[[-0.81 -4.31]
 [-7.14  4.13]
 [-5.76  0.78]]
->
[[-5.76  0.78]
 [-0.81 -4.31]
 [-7.14  4.13]]

[[ 0.81  1.16 -2.01 -0.67 -0.57  1.56 -0.95  1.50]
 [ 4.07  0.15  0.05 -3.44 -2.54 -2.36 -0.28 -0.76]
 [ 2.22 -4.31  0.01 -0.21  1.59  6.94  1.28 -1.76]
 [-2.65  1.87  5.03 -1.02  1.51  0.24  3.66 -0.62]]
->
[[-2.65  1.87  5.03 -1.02  1.51  0.24  3.66 -0.62]
 [ 0.81  1.16 -2.01 -0.67 -0.57  1.56 -0.95  1.50]
 [ 4.07  0.15  0.05 -3.44 -2.54 -2.36 -0.28 -0.76]
 [ 2.22 -4.31  0.01 -0.21  1.59  6.94  1.28 -1.76]]

[[-0.09  4.10  4.07 -1.52 -3.05  7.00  1.52  1.93 -3.67 -2.57]
 [ 1.30  2.10  0.00  0.80  3.72 -4.56 -4.18 -4.02 -0.33  4.34]
 [ 2.97  4.07 -0.26  1.28  3.27 -2.72 -1.06 -3.24  1.02  0.45]
 [-2.61 -2.63 -3.90 -2.02 -3.58  1.60  1.83  3.63 -1.51 -0.17]
 [ 0.52 -6.70 -0.93  5.10  2.12 -5.49 -2.33 -3.52  3.26  4.79]
 [ 2.92  3.42 -0.08  0.97  3.24 -2.42  0.23 -2.33  2.37 -1.61]
 [-1.49  2.13  1.92 -2.61  1.65  6.53 -0.43  2.59 -1.49 -2.95]
 [-0.99  1.29  0.93 -2.46  3.10  3.20 -0.20  2.01  0.91 -3.65]]
->
[[-0.99  1.29  0.93 -2.46  3.10  3.20 -0.20  2.01  0.91 -3.65]
 [-0.09  4.10  4.07 -1.52 -3.05  7.00  1.52  1.93 -3.67 -2.57]
 [ 1.30  2.10  0.00  0.80  3.72 -4.56 -4.18 -4.02 -0.33  4.34]
 [ 2.97  4.07 -0.26  1.28  3.27 -2.72 -1.06 -3.24  1.02  0.45]
 [-2.61 -2.63 -3.90 -2.02 -3.58  1.60  1.83  3.63 -1.51 -0.17]
 [ 0.52 -6.70 -0.93  5.10  2.12 -5.49 -2.33 -3.52  3.26  4.79]
 [ 2.92  3.42 -0.08  0.97  3.24 -2.42  0.23 -2.33  2.37 -1.61]
 [-1.49  2.13  1.92 -2.61  1.65  6.53 -0.43  2.59 -1.49 -2.95]]

[[ 3.05 -0.40 -4.36  0.35  1.03  2.53  0.49 -0.11  2.90]
 [-1.21  1.87 -2.89 -0.83  1.93  1.83  1.26 -3.20  3.01]
 [ 1.40  0.25 -3.24 -0.73  1.80  3.10  0.71 -1.47  1.61]
 [ 6.01 -3.35 -3.33  2.76 -3.09  0.31 -2.54  3.86  1.71]
 [ 0.82  2.42 -5.39  1.95  0.05  1.16 -1.09 -2.40  4.32]
 [ 1.35 -1.69 -0.34 -2.13  1.18  3.44  1.48  0.28 -0.48]]
->
[[ 1.35 -1.69 -0.34 -2.13  1.18  3.44  1.48  0.28 -0.48]
 [ 3.05 -0.40 -4.36  0.35  1.03  2.53  0.49 -0.11  2.90]
 [-1.21  1.87 -2.89 -0.83  1.93  1.83  1.26 -3.20  3.01]
 [ 1.40  0.25 -3.24 -0.73  1.80  3.10  0.71 -1.47  1.61]
 [ 6.01 -3.35 -3.33  2.76 -3.09  0.31 -2.54  3.86  1.71]
 [ 0.82  2.42 -5.39  1.95  0.05  1.16 -1.09 -2.40  4.32]]

[[-4.02  2.29  2.29 -3.46  5.60  2.04  3.20  6.27  0.72  2.39]
 [ 3.64  1.45 -0.28  2.07 -5.62 -1.14 -0.34 -3.84  0.87  0.53]
 [-1.44 -4.86 -2.28 -2.22  0.76 -3.83 -5.82 -3.16 -4.17 -5.54]
 [-1.71  3.41 -3.04 -0.73 -1.77 -1.40  2.96  2.43 -0.95  2.24]
 [ 1.72 -1.56  3.39 -0.63  1.56  1.69 -1.60 -2.44  1.20 -1.14]]
->
[[ 1.72 -1.56  3.39 -0.63  1.56  1.69 -1.60 -2.44  1.20 -1.14]
 [-4.02  2.29  2.29 -3.46  5.60  2.04  3.20  6.27  0.72  2.39]
 [ 3.64  1.45 -0.28  2.07 -5.62 -1.14 -0.34 -3.84  0.87  0.53]
 [-1.44 -4.86 -2.28 -2.22  0.76 -3.83 -5.82 -3.16 -4.17 -5.54]
 [-1.71  3.41 -3.04 -0.73 -1.77 -1.40  2.96  2.43 -0.95  2.24]]

[[-1.60  0.47  0.56 -3.11  3.30  2.85]
 [-0.90 -0.16  7.28  0.40  2.35 -5.03]
 [-4.96  2.35  6.27  1.46 -3.62 -6.03]
 [ 1.79 -2.13 -2.68  1.91 -2.71 -1.11]
 [-2.66  0.41  0.75  1.84 -2.48 -3.02]
 [-1.17  3.64 -1.91  1.08  1.14  0.90]
 [ 2.18 -1.34  0.99 -0.46  2.78  0.51]]
->
[[ 2.18 -1.34  0.99 -0.46  2.78  0.51]
 [-1.60  0.47  0.56 -3.11  3.30  2.85]
 [-0.90 -0.16  7.28  0.40  2.35 -5.03]
 [-4.96  2.35  6.27  1.46 -3.62 -6.03]
 [ 1.79 -2.13 -2.68  1.91 -2.71 -1.11]
 [-2.66  0.41  0.75  1.84 -2.48 -3.02]
 [-1.17  3.64 -1.91  1.08  1.14  0.90]]

[[ 5.01 -1.13  3.00 -2.81  6.93 -1.80 -1.48]
 [-0.66 -0.65 -3.31  2.08  0.44  0.06 -1.00]
 [ 1.60  2.15  3.41 -1.64  0.66  3.17  2.03]
 [ 1.07 -1.74 -2.65  2.47  3.74 -3.29 -2.10]
 [-0.87  4.03  4.88 -1.92 -3.04  5.46  4.07]
 [-1.22 -1.57 -0.52 -0.22 -0.79 -0.65 -1.88]
 [-0.80  0.21  2.81 -2.58 -1.93  2.20  0.01]
 [-0.31 -0.09 -0.06  1.39  0.81 -1.11 -0.29]
 [-1.06 -1.27 -0.14 -0.60 -0.13 -0.76 -1.59]]
->
[[-1.06 -1.27 -0.14 -0.60 -0.13 -0.76 -1.59]
 [ 5.01 -1.13  3.00 -2.81  6.93 -1.80 -1.48]
 [-0.66 -0.65 -3.31  2.08  0.44  0.06 -1.00]
 [ 1.60  2.15  3.41 -1.64  0.66  3.17  2.03]
 [ 1.07 -1.74 -2.65  2.47  3.74 -3.29 -2.10]
 [-0.87  4.03  4.88 -1.92 -3.04  5.46  4.07]
 [-1.22 -1.57 -0.52 -0.22 -0.79 -0.65 -1.88]
 [-0.80  0.21  2.81 -2.58 -1.93  2.20  0.01]
 [-0.31 -0.09 -0.06  1.39  0.81 -1.11 -0.29]]
